Here is a tiny trained network, its code and every weight. The questions are about switching its units off for an input and a target symbol, where a switched-off unit gives its printed mean instead of its output.

import numpy as np


def w(rows, s, z=0):
    codes = np.array(rows[::2]) - 128.0
    scale = np.full(codes.shape[1], s)
    scale[-1] = z or s
    return codes * scale


def norm(h):
    return h / np.sqrt((h * h).mean(-1, keepdims=True) + 1e-5)


def f(y):
    return y / 2 * (1 + np.tanh(0.7978845608 * (y + 0.044715 * y**3)))


def softmax(a):
    e = np.exp(a - a.max(-1, keepdims=True))
    return e / e.sum(-1, keepdims=True)


def log_softmax(a):
    a = a - a.max(-1, keepdims=True)
    return a - np.log(np.exp(a).sum(-1, keepdims=True))


def net(x, mask):
    ids = ['ΞΦαβγδεηθμπστψω'.index(c) for c in x.split()]
    T = len(ids)
    res = E[ids] + P[:T]
    r = norm(res)
    for j in range(3):
        rows = slice(3 * j, 3 * j + 3)
        q, k, v = (r @ M[0][rows].T for M in (Q, K, V))
        z = softmax(np.where(np.tri(T) > 0, q @ k.T / 3**0.5, -1e9)) @ v
        o = O[0][rows]
        res = res + np.where(mask[j], z, o[:, -1]) @ o[:, :-1]
    y = f(norm(res) @ A[0][:, :-1].T + A[0][:, -1])
    res = res + np.where(mask[3:11], y, B[0][:, -1]) @ B[0][:, :-1]
    return log_softmax(norm(res)[-1] @ U[:, :-1].T + U[:, -1])


Q, K, V, O, A, B = {}, {}, {}, {}, {}, {}
E = w([
[142,117,109],'Ξ',
[145,119,116],'Φ',
[200,114,146],'α',
[193,170,102],'β',
[71,6,110],'γ',
[144,122,108],'δ',
[135,114,137],'ε',
[22,138,85],'η',
[143,149,78],'θ',
[146,119,132],'μ',
[146,118,128],'π',
[145,119,116],'σ',
[191,79,153],'τ',
[143,112,150],'ψ',
[172,244,71],'ω',
],0.02)
P = w([
[254,112,73],'0',
[233,103,87],'1',
[218,104,108],'2',
[208,107,125],'3',
[196,110,132],'4',
[187,110,147],'5',
[177,116,152],'6',
[171,114,160],'7',
[164,110,169],'8',
[155,120,175],'9',
[144,121,180],'10',
[130,124,206],'11',
[119,128,128],'12',
],0.0047)
Q[0] = w([
[116,254,56],'head 1',
[98,87,153],'head 1',
[169,37,127],'head 1',
[55,134,172],'head 2',
[132,226,122],'head 2',
[143,131,67],'head 2',
[193,60,42],'head 3',
[111,94,130],'head 3',
[97,89,46],'head 3',
],0.012)
K[0] = w([
[183,168,40],'head 1',
[34,130,144],'head 1',
[141,31,217],'head 1',
[131,159,11],'head 2',
[164,101,112],'head 2',
[55,191,152],'head 2',
[172,162,87],'head 3',
[87,169,180],'head 3',
[81,153,82],'head 3',
],0.012)
V[0] = w([
[94,136,125],'head 1',
[204,69,56],'head 1',
[122,159,119],'head 1',
[96,206,245],'head 2',
[128,157,99],'head 2',
[127,182,117],'head 2',
[160,122,143],'head 3',
[145,138,145],'head 3',
[158,111,185],'head 3',
],0.012)
O[0] = w([
[124,79,70,87],'head 1',
[76,178,165,250],'head 1',
[127,70,166,103],'head 1',
[223,106,197,41],'head 2',
[134,255,128,112],'head 2',
[156,151,237,95],'head 2',
[90,73,72,162],'head 3',
[151,108,7,138],'head 3',
[151,108,101,146],'head 3',
],0.0055,0.012)
A[0] = w([
[111,92,30,144],'neuron 1',
[150,254,81,2],'neuron 2',
[166,79,156,131],'neuron 3',
[248,151,57,170],'neuron 4',
[75,90,150,161],'neuron 5',
[40,140,111,87],'neuron 6',
[147,4,205,40],'neuron 7',
[105,209,87,140],'neuron 8',
],0.0095,0.005)
B[0] = w([
[181,87,163,255],'neuron 1',
[156,74,167,164],'neuron 2',
[98,107,121,153],'neuron 3',
[37,137,191,223],'neuron 4',
[255,201,68,156],'neuron 5',
[71,192,88,192],'neuron 6',
[228,91,125,174],'neuron 7',
[230,74,169,221],'neuron 8',
],0.0077,0.0057)
U = w([
[53,178,84,222],'Ξ',
[130,165,62,135],'Φ',
[166,127,133,68],'α',
[150,147,144,83],'β',
[48,54,38,139],'γ',
[118,153,118,114],'δ',
[110,98,132,121],'ε',
[170,174,251,98],'η',
[169,244,154,148],'θ',
[125,124,129,187],'μ',
[121,125,112,125],'π',
[112,147,103,115],'σ',
[170,110,73,92],'τ',
[102,23,184,139],'ψ',
[70,144,190,254],'ω',
],0.016,0.0084)

Each question gives the input, a string of symbols that net reads in full, and the target symbol t.
The units are the heads (3 rows each of Q, K, V and O) and the neurons (one row each of A and B). Each row of codes is followed by its name. A weight is (code - 128) times the scale printed after its matrix; where a second scale follows, it is the last column's (O, A, B and U).
mask holds one flag per unit, heads first, then neurons. A switched-off unit (its flag False) gives its mean, the last column of its rows in O or B, instead of its output. The means were averaged over made-up inputs and are rounded, as every weight is.
A unit's drop is (log p(t) with every unit on - log p(t) with that unit switched off) / (log p(t) with every unit on - log p(t) with every unit switched off).
The circuit of an input: a set's keep is (log p(t) with only the set's units on - log p(t) with every unit switched off) / (log p(t) with every unit on - log p(t) with every unit switched off). Starting from all 11 units, units are removed one at a time, each time the one whose removal leaves the highest keep (on an exact tie, the one counted first), for as long as the keep stays at least 0.8.
circuit, biggest first: the units of the circuit, biggest drop first
most important unit: the unit with the biggest drop
top k neurons: the k neurons with the biggest drops, biggest first
heads that matter: for each layer, one digit per head in row order, 1 if its drop is at least 0.15 and else 0, layers parted by /
drop of u: that unit's drop, to one decimal
input α η μ Ξ θ Φ, target θ: heads that matter => 100
input Φ α ψ Φ, target ψ: top 3 neurons => (neuron 1; neuron 5; neuron 7)
input δ θ τ π Ξ Φ τ θ θ α θ σ, target θ: heads that matter => 000
input Φ τ α Ξ Ξ τ θ θ π, target θ: top neuron => (neuron 6)
input τ γ Ξ σ τ δ α θ τ ψ Ξ, target ψ: heads that matter => 110
input β τ Φ τ ψ ε α τ ε α, target ψ: heads that matter => 011
input τ γ Φ Ξ η β β, target η: circuit, biggest first => (neuron 4; neuron 2)
input π ω α Φ α η θ, target η: heads that matter => 010
input μ α β θ π Φ β θ θ, target θ: circuit, biggest first => (head 2; neuron 8)
input Φ τ β θ τ τ ω σ ε β α, target ω: circuit, biggest first => (neuron 4; neuron 8)
input Φ γ π, target γ: heads that matter => 110
input δ η δ, target η: top 2 neurons => (neuron 8; neuron 2)
input μ ω θ τ ψ τ θ θ θ θ μ, target θ: heads that matter => 000
input ω θ μ Φ θ α Φ π β, target η: most important unit => neuron 4
input β β τ τ μ τ ψ Ξ, target ψ: drop of neuron 1 => 1.0
input Φ τ θ δ α τ δ τ θ η τ θ δ, target θ: drop of neuron 7 => 0.1
input α τ τ θ ω θ θ σ, target θ: drop of head 2 => 0.0
